Below is a small trained network, with its code and all its weights. Each question gives an input and a target symbol and asks what happens when units are switched off, that is, made to give their printed mean instead of their output.

import numpy as np


def w(rows, s, z=0):
    codes = np.array(rows[::2]) - 128.0
    scale = np.full(codes.shape[1], s)
    scale[-1] = z or s
    return codes * scale


def f(y):
    return np.maximum(y, 0)


def softmax(a):
    e = np.exp(a - a.max(-1, keepdims=True))
    return e / e.sum(-1, keepdims=True)


def log_softmax(a):
    a = a - a.max(-1, keepdims=True)
    return a - np.log(np.exp(a).sum(-1, keepdims=True))


def net(x, mask):
    ids = ['αβγηπσψω'.index(c) for c in x.split()]
    T = len(ids)
    res = E[ids] + P[:T]
    u = 0
    for l in range(3):
        r = res
        for j in range(3):
            rows = slice(2 * j, 2 * j + 2)
            q, k, v = (r @ M[l][rows].T for M in (Q, K, V))
            z = softmax(np.where(np.tri(T) > 0, q @ k.T / 2**0.5, -1e9)) @ v
            o = O[l][rows]
            res = res + np.where(mask[u + j], z, o[:, -1]) @ o[:, :-1]
        u += 3
        y = f(res @ A[l][:, :-1].T + A[l][:, -1])
        res = res + np.where(mask[u : u + 4], y, B[l][:, -1]) @ B[l][:, :-1]
        u += 4
    return log_softmax(res[-1] @ U[:, :-1].T + U[:, -1])


Q, K, V, O, A, B = {}, {}, {}, {}, {}, {}
E = w([
[134,69,36,91,130,239],'α',
[196,129,150,129,58,124],'β',
[109,157,199,161,152,192],'γ',
[53,141,79,185,176,138],'η',
[139,49,108,132,124,104],'π',
[48,68,190,77,130,127],'σ',
[108,105,70,41,47,132],'ψ',
[189,134,126,252,114,175],'ω',
],0.018)
P = w([
[170,2,138,118,180,146],'0',
[81,166,94,159,93,148],'1',
[111,185,130,159,121,114],'2',
[135,143,120,158,92,142],'3',
[147,120,164,163,107,102],'4',
[157,126,146,177,121,93],'5',
[162,103,107,138,107,113],'6',
[152,134,96,125,119,98],'7',
[144,121,86,111,114,145],'8',
[134,157,111,127,146,123],'9',
],0.0068)
Q[0] = w([
[182,138,75,127,74,244],'0.h1',
[192,141,71,89,184,67],'0.h1',
[198,121,121,75,133,42],'0.h2',
[40,95,173,202,111,184],'0.h2',
[152,107,84,132,114,207],'0.h3',
[146,253,112,67,102,93],'0.h3',
],0.0064)
K[0] = w([
[180,72,192,98,155,136],'0.h1',
[32,255,115,162,127,149],'0.h1',
[66,163,137,97,11,202],'0.h2',
[141,36,120,85,126,144],'0.h2',
[227,113,151,50,128,68],'0.h3',
[189,193,120,207,146,149],'0.h3',
],0.0076)
V[0] = w([
[123,125,120,129,129,61],'0.h1',
[168,66,172,97,151,45],'0.h1',
[117,79,123,98,60,205],'0.h2',
[170,122,254,159,102,91],'0.h2',
[121,155,116,163,64,122],'0.h3',
[140,106,143,86,208,76],'0.h3',
],0.0098)
O[0] = w([
[105,155,147,86,169,15,53],'0.h1',
[168,213,149,182,100,133,87],'0.h1',
[107,196,95,121,151,89,255],'0.h2',
[130,181,131,161,163,139,138],'0.h2',
[215,78,104,97,109,184,139],'0.h3',
[152,121,255,103,101,191,42],'0.h3',
],0.007,0.0048)
A[0] = w([
[190,198,129,253,109,212,87],'0.n1',
[205,214,119,189,70,137,90],'0.n2',
[152,163,107,192,52,253,250],'0.n3',
[102,58,194,31,180,94,131],'0.n4',
],0.0051,0.0021)
B[0] = w([
[68,82,89,93,171,9,244],'0.n1',
[109,156,67,63,130,109,191],'0.n2',
[193,164,105,60,255,104,255],'0.n3',
[44,117,83,47,200,226,147],'0.n4',
],0.0075,0.0079)
Q[1] = w([
[97,159,81,37,159,91],'1.h1',
[71,93,33,173,162,128],'1.h1',
[174,55,169,180,116,131],'1.h2',
[66,108,231,83,150,94],'1.h2',
[158,163,196,70,89,142],'1.h3',
[2,103,86,148,10,177],'1.h3',
],0.0075)
K[1] = w([
[151,70,100,223,196,145],'1.h1',
[103,120,170,138,188,141],'1.h1',
[136,106,100,255,112,78],'1.h2',
[98,208,108,116,117,197],'1.h2',
[127,162,43,64,105,73],'1.h3',
[142,141,121,143,171,109],'1.h3',
],0.0092)
V[1] = w([
[132,158,90,100,53,71],'1.h1',
[199,99,54,141,108,152],'1.h1',
[52,28,126,224,94,146],'1.h2',
[124,186,180,154,130,220],'1.h2',
[143,205,123,85,143,94],'1.h3',
[109,166,139,255,164,134],'1.h3',
],0.0077)
O[1] = w([
[182,130,22,69,19,39,65],'1.h1',
[158,138,76,255,186,46,177],'1.h1',
[49,103,119,136,196,87,63],'1.h2',
[188,135,142,89,36,82,2],'1.h2',
[159,233,128,191,226,50,151],'1.h3',
[115,173,200,162,159,127,119],'1.h3',
],0.0054,0.0066)
A[1] = w([
[137,90,144,167,148,68,183],'1.n1',
[135,125,131,60,175,187,242],'1.n2',
[245,114,115,160,112,102,159],'1.n3',
[105,146,131,82,108,142,252],'1.n4',
],0.012,0.0011)
B[1] = w([
[133,49,115,19,190,207,212],'1.n1',
[89,149,133,235,96,1,254],'1.n2',
[33,210,127,165,179,77,209],'1.n3',
[215,103,193,111,169,19,158],'1.n4',
],0.0082,0.008)
Q[2] = w([
[178,130,123,99,126,153],'2.h1',
[144,177,107,80,153,77],'2.h1',
[116,146,2,109,119,128],'2.h2',
[114,188,159,222,131,139],'2.h2',
[141,120,106,111,121,194],'2.h3',
[117,117,29,185,223,150],'2.h3',
],0.0079)
K[2] = w([
[200,218,209,126,171,64],'2.h1',
[219,80,186,154,148,103],'2.h1',
[181,31,17,104,121,3],'2.h2',
[158,197,214,156,78,131],'2.h2',
[106,93,74,133,57,108],'2.h3',
[128,138,158,154,189,140],'2.h3',
],0.0071)
V[2] = w([
[170,76,110,89,105,115],'2.h1',
[169,191,146,71,188,255],'2.h1',
[156,155,41,120,69,225],'2.h2',
[185,108,140,40,118,5],'2.h2',
[50,226,70,196,83,180],'2.h3',
[135,104,211,150,60,109],'2.h3',
],0.0064)
O[2] = w([
[33,75,215,42,255,19,96],'2.h1',
[15,199,132,190,81,53,81],'2.h1',
[58,144,139,142,213,11,41],'2.h2',
[78,95,205,109,61,134,153],'2.h2',
[217,92,203,128,189,95,111],'2.h3',
[117,119,58,153,132,11,6],'2.h3',
],0.0065,0.015)
A[2] = w([
[160,168,137,48,130,128,181],'2.n1',
[253,88,150,179,140,180,185],'2.n2',
[183,172,41,84,208,119,87],'2.n3',
[107,97,111,89,126,181,255],'2.n4',
],0.0078,0.0024)
B[2] = w([
[117,183,162,124,83,140,160],'2.n1',
[109,117,79,84,225,58,253],'2.n2',
[91,128,157,87,50,127,247],'2.n3',
[144,117,182,254,33,97,221],'2.n4',
],0.0088,0.012)
U = w([
[146,56,116,115,94,175,4],'α',
[81,207,143,147,81,72,168],'β',
[206,174,163,138,145,140,204],'γ',
[133,133,67,193,100,66,111],'η',
[69,128,218,158,89,84,209],'π',
[179,125,116,112,15,151,131],'σ',
[28,91,100,1,127,184,94],'ψ',
[95,139,110,153,93,225,111],'ω',
],0.0053,0.0028)

Each question gives the input, a string of symbols that net reads in full, and the target symbol t.
The units are the heads (2 rows each of Q, K, V and O) and the neurons (one row each of A and B). Each row of codes is followed by its name. A weight is (code - 128) times the scale printed after its matrix; where a second scale follows, it is the last column's (O, A, B and U).
mask holds one flag per unit, layer by layer, with each layer's heads first. A switched-off unit (its flag False) gives its mean, the last column of its rows in O or B, instead of its output. The means were averaged over made-up inputs and are rounded, as every weight is.
A unit's drop is (log p(t) with every unit on - log p(t) with that unit switched off) / (log p(t) with every unit on - log p(t) with every unit switched off).
The circuit of an input: a set's keep is (log p(t) with only the set's units on - log p(t) with every unit switched off) / (log p(t) with every unit on - log p(t) with every unit switched off). Starting from the 12 units with the biggest drops (on a tie, the unit counted first), units are removed one at a time, each time the one whose removal leaves the highest keep (on an exact tie, the one counted first), for as long as the keep stays at least 0.8.
circuit, biggest first: the units of the circuit, biggest drop first
unit that matters most: the unit with the biggest drop
k most important neurons: the k neurons with the biggest drops, biggest first
k most important neurons of layer l: the k neurons of layer l with the biggest drops, biggest first
heads that matter: for each layer, one digit per head in row order, 1 if its drop is at least 0.15 and else 0, layers parted by /
input π ω ω ψ, target β: unit that matters most => 0.h1
input π ω γ ω β, target β: circuit, biggest first => 0.h1, 1.n3, 1.h1, 1.h3
input ω ω α ω σ η β η, target ω: 2 most important neurons => 0.n1, 1.n1
input γ ω ψ β ψ ω, target ψ: circuit, biggest first => 1.n1, 0.n1, 1.n2
input ψ ψ γ σ γ ψ, target π: heads that matter => 010 / 100 / 010
input σ σ ψ α, target σ: heads that matter => 001 / 110 / 111
input ω ω α ω π, target ω: heads that matter => 000 / 100 / 101
input α π β, target ψ: 3 most important neurons => 1.n2, 2.n4, 2.n3
input ω ω ψ α σ, target ω: heads that matter => 000 / 100 / 001
input ω σ ω σ, target ω: 3 most important neurons of layer 0 => 0.n3, 0.n4, 0.n1
input σ α ω, target σ: 2 most important neurons of layer 0 => 0.n2, 0.n1
input ω π α β π, target ω: 4 most important neurons => 1.n1, 0.n1, 2.n4, 1.n2
input σ σ ω, target σ: 3 most important neurons of layer 1 => 1.n2, 1.n4, 1.n1
input α η γ ω γ ω γ π α, target η: circuit, biggest first => 1.n2
input β α ω ψ γ α, target γ: 4 most important neurons => 1.n3, 0.n2, 0.n3, 2.n4
input π β ψ, target β: 2 most important neurons of layer 0 => 0.n1, 0.n2
input γ ω ω η ψ α, target η: 2 most important neurons => 1.n2, 0.n2
input β ψ ω β α γ β, target β: 2 most important neurons => 1.n3, 0.n1
input σ ω π, target σ: 3 most important neurons of layer 1 => 1.n4, 1.n1, 1.n2
input β ω γ, target γ: most important neuron => 1.n3
input β ω γ ω α ω η α, target γ: 3 most important neurons => 1.n3, 0.n2, 0.n3
input β η ω σ, target γ: 2 most important neurons => 1.n3, 2.n3
input σ α β ω π ω ω ψ, target σ: 3 most important neurons of layer 0 => 0.n1, 0.n4, 0.n2
input γ γ σ, target γ: 3 most important neurons of layer 1 => 1.n2, 1.n4, 1.n1
